Each row has a name. After each piece below comes the name of the row it's from. Each question is about the rows just above it.

j12: [ 1.49  0.89 -3.78 -0.28  1.52  4.20 -6.65]
j778: [ 1.26 -2.52 -0.14  0.11  0.25 -1.62 -2.40]
j93: [-0.56  5.59 -1.10  2.24 -0.62  1.52  1.65]
j465: [-0.55  0.62  0.05  2.87 -0.47 -2.79  4.74]
j405: [-0.69  3.30 -4.17  0.57 -0.79  2.05  5.34]
j66: [-1.39  3.06  9.13  3.18 -1.27  3.45  9.16]
find: [-0.69  3.30 -4.17  0.57 -0.79  2.05  5.34] -> j405
The row with [-0.55  0.62  0.05  2.87 -0.47 -2.79  4.74] is -> j465
find: [-0.56  5.59 -1.10  2.24 -0.62  1.52  1.65] -> j93

